Look-ups in named tables: a row name and a column name give one cell, copied from the table.

Table Bigato
,Sokapu,Gel,Bebug,Pubipob,Gaz,Bub
Gomena,5.89,2.38,4.51,4.07,3.93,6.12
Tanabun,3.24,4.49,7.25,7.10,7.26,4.52
Faziru,7.38,5.87,3.51,4.35,4.08,3.95
Fud,3.09,2.35,8.41,4.00,3.54,5.99
Mikasul,7.89,5.93,4.42,3.99,4.43,4.82
Lorunin,7.11,4.96,4.13,9.10,3.98,4.60
Gepiza,7.90,4.87,4.74,7.16,6.06,3.51
Mik,7.75,5.84,4.08,4.64,4.37,3.90
Fakamoz,5.01,2.63,3.89,3.44,2.94,7.02
Bebu,7.86,5.96,4.38,3.86,4.31,4.92
Tazoko,3.42,5.18,8.95,6.98,1.18,9.76
Bopana,2.48,3.73,8.26,4.56,4.37,5.63

Gomena, Gel -> 2.38
Faziru, Gaz -> 4.08
Bopana, Gaz -> 4.37
Tazoko, Pubipob -> 6.98
Fakamoz, Bebug -> 3.89
Gepiza, Bebug -> 4.74
Fakamoz, Gel -> 2.63

Table Basade
|  | Vilor | Gazakar | Lesuzov | Gevul | Mufira | Ronib | Zer | Todi | Lekel |
|---|---|---|---|---|---|---|---|---|---|
| Bogi | 55 | 16 | 188 | 64 | 222 | 132 | 14 | 26 | 33 |
| Tesiro | 176 | 136 | 32 | 125 | 121 | 11 | 156 | 123 | 230 |
| Zavupog | 167 | 102 | 196 | 57 | 105 | 96 | 96 | 198 | 125 |
| Vukev | 134 | 73 | 63 | 44 | 199 | 148 | 10 | 185 | 106 |
| Vipas | 44 | 139 | 65 | 101 | 129 | 21 | 183 | 135 | 12 |

What is the Todi of Vipas in Basade? 135
What is the Gevul of Vipas in Basade? 101
What is the Gevul of Zavupog in Basade? 57
What is the Lekel of Vipas in Basade? 12
What is the Zer of Vukev in Basade? 10
What is the Zer of Tesiro in Basade? 156
What is the Vilor of Bogi in Basade? 55
What is the Zer of Bogi in Basade? 14
What is the Gevul of Vukev in Basade? 44
What is the Gazakar of Vukev in Basade? 73
What is the Lekel of Tesiro in Basade? 230
What is the Lekel of Bogi in Basade? 33
What is the Todi of Vukev in Basade? 185
What is the Ronib of Bogi in Basade? 132
What is the Lekel of Vukev in Basade? 106
What is the Vilor of Tesiro in Basade? 176
What is the Gazakar of Tesiro in Basade? 136
What is the Mufira of Tesiro in Basade? 121
What is the Mufira of Vukev in Basade? 199
What is the Ronib of Vipas in Basade? 21
Which row has the largest Lesuzov? Zavupog

Pud.tsv
	Vamole	Dak
Temo	2931	3856
Linupeg	3005	3867
Fineg	5337	3493
Verubak	5885	2326
Buv	4342	3003
Pepamo	5325	4045
Kizuz	3479	3797
Tipufep	6428	8274
Nuv	4870	6670
Sak	3000	5993
Dena	2860	5027
Bupodog	4399	2809

Tipufep, Vamole: 6428
Tipufep, Dak: 8274
Kizuz, Vamole: 3479
Temo, Dak: 3856
Kizuz, Dak: 3797
Bupodog, Dak: 2809
Bupodog, Vamole: 4399
Row with the largest Dak: Tipufep

Fonorig:
	Zos	Lupav	Zum	Zin	Keru	Luru	Zekul	Vufa	Tazedef
Tef	62.309	-26.050	-60.436	-13.810	-92.712	-31.587	-34.292	-45.981	-35.276
Gol	19.045	-29.088	-43.198	-20.814	-53.880	-45.645	-28.376	-48.109	-31.450
Karope	-82.911	-50.564	-54.471	-74.210	-51.266	-46.786	-45.705	-45.118	-49.811
Reralig	61.768	-28.321	-62.096	-14.605	-92.569	-32.268	-36.643	-46.607	-36.895
Ridime	-3.754	-48.910	-63.168	-27.798	-58.798	-72.737	-31.809	-41.600	-33.947

Zin of Tef is -13.810
Keru of Ridime is -58.798
Vufa of Tef is -45.981
Keru of Gol is -53.880
Luru of Ridime is -72.737
Luru of Tef is -31.587
Zum of Reralig is -62.096
Keru of Tef is -92.712
Keru of Karope is -51.266
Lupav of Gol is -29.088
Zos of Karope is -82.911
Zin of Karope is -74.210
Vufa of Karope is -45.118
Lupav of Ridime is -48.910

Table Nizore
	Semu	Samavu	Vom	Boladop	Reg	Tevete	Gola	Lov
Vud	3.996	5.326	8.258	6.152	1.788	8.734	7.491	0.707
Ditiro	5.364	3.704	5.398	4.729	4.564	6.764	5.129	4.734
Ruli	4.930	3.224	4.675	3.656	2.416	8.270	5.584	3.537
Manudok	7.472	7.582	0.933	3.811	7.131	2.165	4.199	7.085
Bif	6.341	4.125	3.516	4.287	1.915	7.057	5.801	3.377
Zikidel	3.485	2.146	7.268	6.142	3.744	6.869	5.264	3.923
Zur	6.098	4.061	4.263	5.063	0.986	7.459	7.053	1.802
Sobu	6.554	4.780	3.641	6.408	4.749	3.161	5.020	5.327
Fune	5.925	4.795	4.488	5.829	3.559	4.321	5.764	4.074
Mupaga	2.471	5.018	6.589	5.642	7.847	3.467	3.805	6.736

Ditiro, Vom: 5.398
Mupaga, Lov: 6.736
Manudok, Lov: 7.085
Bif, Samavu: 4.125
Fune, Reg: 3.559
Ruli, Samavu: 3.224
Fune, Boladop: 5.829
Sobu, Samavu: 4.780
Vud, Reg: 1.788
Ruli, Semu: 4.930
Zikidel, Lov: 3.923
Manudok, Reg: 7.131
Fune, Samavu: 4.795
Vud, Samavu: 5.326
Row with the largest Vom: Vud

Suf =
columns: Rom, Kipalan, Nop, Zetare, Vosesu
Fur: [154, 92, 148, 147, 93]
Kato: [113, 120, 129, 148, 110]
Fas: [124, 170, 128, 147, 255]
Zil: [102, 169, 136, 125, 85]
Genute: [155, 54, 138, 131, 122]
Pevu: [177, 142, 153, 160, 237]
Zovobo: [79, 186, 143, 142, 173]
Pif: [117, 89, 138, 147, 55]

What is the Vosesu of Pevu in Suf? 237
What is the Rom of Pif in Suf? 117
What is the Zetare of Zil in Suf? 125
What is the Vosesu of Fur in Suf? 93
What is the Vosesu of Genute in Suf? 122
What is the Rom of Pevu in Suf? 177
What is the Rom of Fas in Suf? 124
What is the Rom of Zovobo in Suf? 79
What is the Zetare of Kato in Suf? 148
What is the Nop of Genute in Suf? 138
What is the Nop of Pif in Suf? 138
What is the Kipalan of Pevu in Suf? 142
What is the Kipalan of Genute in Suf? 54
What is the Vosesu of Pif in Suf? 55
What is the Vosesu of Fas in Suf? 255

Dukuzib
cols = Bufavun, Zaf, Gul, Keti, Vapibod, Ror, Mibubiv, Doni, Sif, Dalim
Durusi: [525, 75, 401, 148, 647, 226, 194, 188, 173, 398]
Fakapo: [448, 570, 155, 780, 215, 136, 95, 195, 198, 392]
Nira: [395, 369, 358, 707, 860, 245, 112, 281, 633, 910]
Vibabev: [725, 711, 609, 717, 289, 143, 157, 315, 142, 582]

Nira, Gul: 358
Durusi, Doni: 188
Vibabev, Vapibod: 289
Vibabev, Bufavun: 725
Vibabev, Gul: 609
Nira, Doni: 281
Fakapo, Ror: 136
Durusi, Vapibod: 647
Vibabev, Keti: 717
Fakapo, Keti: 780
Vibabev, Sif: 142
Fakapo, Sif: 198
Nira, Dalim: 910
Which row has the largest Vapibod? Nira

Vudila =
,Vazip,Dopuf,Kogi,Veraz
Nivakid,0.28,0.03,-0.48,0.03
Beru,-0.05,-0.24,-0.45,0.50
Febov,-0.01,0.00,0.01,0.09
Lub,-0.66,-0.19,-0.39,0.11
Vot,-0.12,0.10,0.05,-0.40
Mab,-0.43,-0.16,-0.20,-0.33
Bufi,-0.09,0.44,-0.42,-0.06
Tosezef,0.93,-0.46,0.07,0.51
Gezefi,0.50,0.03,-0.19,0.14
Paben,-0.08,-0.19,-0.05,-0.02
Nasufu,-0.08,0.00,0.13,-0.33
Zur,0.51,-0.69,-0.14,0.71
Doloben,0.03,-0.02,-0.50,-0.08

What is the Vazip of Gezefi in Vudila?
0.50
What is the Veraz of Nasufu in Vudila?
-0.33
What is the Veraz of Bufi in Vudila?
-0.06
What is the Dopuf of Nasufu in Vudila?
0.00
What is the Kogi of Doloben in Vudila?
-0.50
What is the Veraz of Mab in Vudila?
-0.33
What is the Veraz of Febov in Vudila?
0.09
What is the Vazip of Vot in Vudila?
-0.12
What is the Vazip of Febov in Vudila?
-0.01
What is the Kogi of Mab in Vudila?
-0.20
What is the Kogi of Zur in Vudila?
-0.14
What is the Dopuf of Nivakid in Vudila?
0.03
What is the Dopuf of Doloben in Vudila?
-0.02
What is the Vazip of Tosezef in Vudila?
0.93
What is the Vazip of Bufi in Vudila?
-0.09
What is the Veraz of Doloben in Vudila?
-0.08
What is the Kogi of Vot in Vudila?
0.05
What is the Dopuf of Beru in Vudila?
-0.24
What is the Dopuf of Tosezef in Vudila?
-0.46
What is the Kogi of Febov in Vudila?
0.01

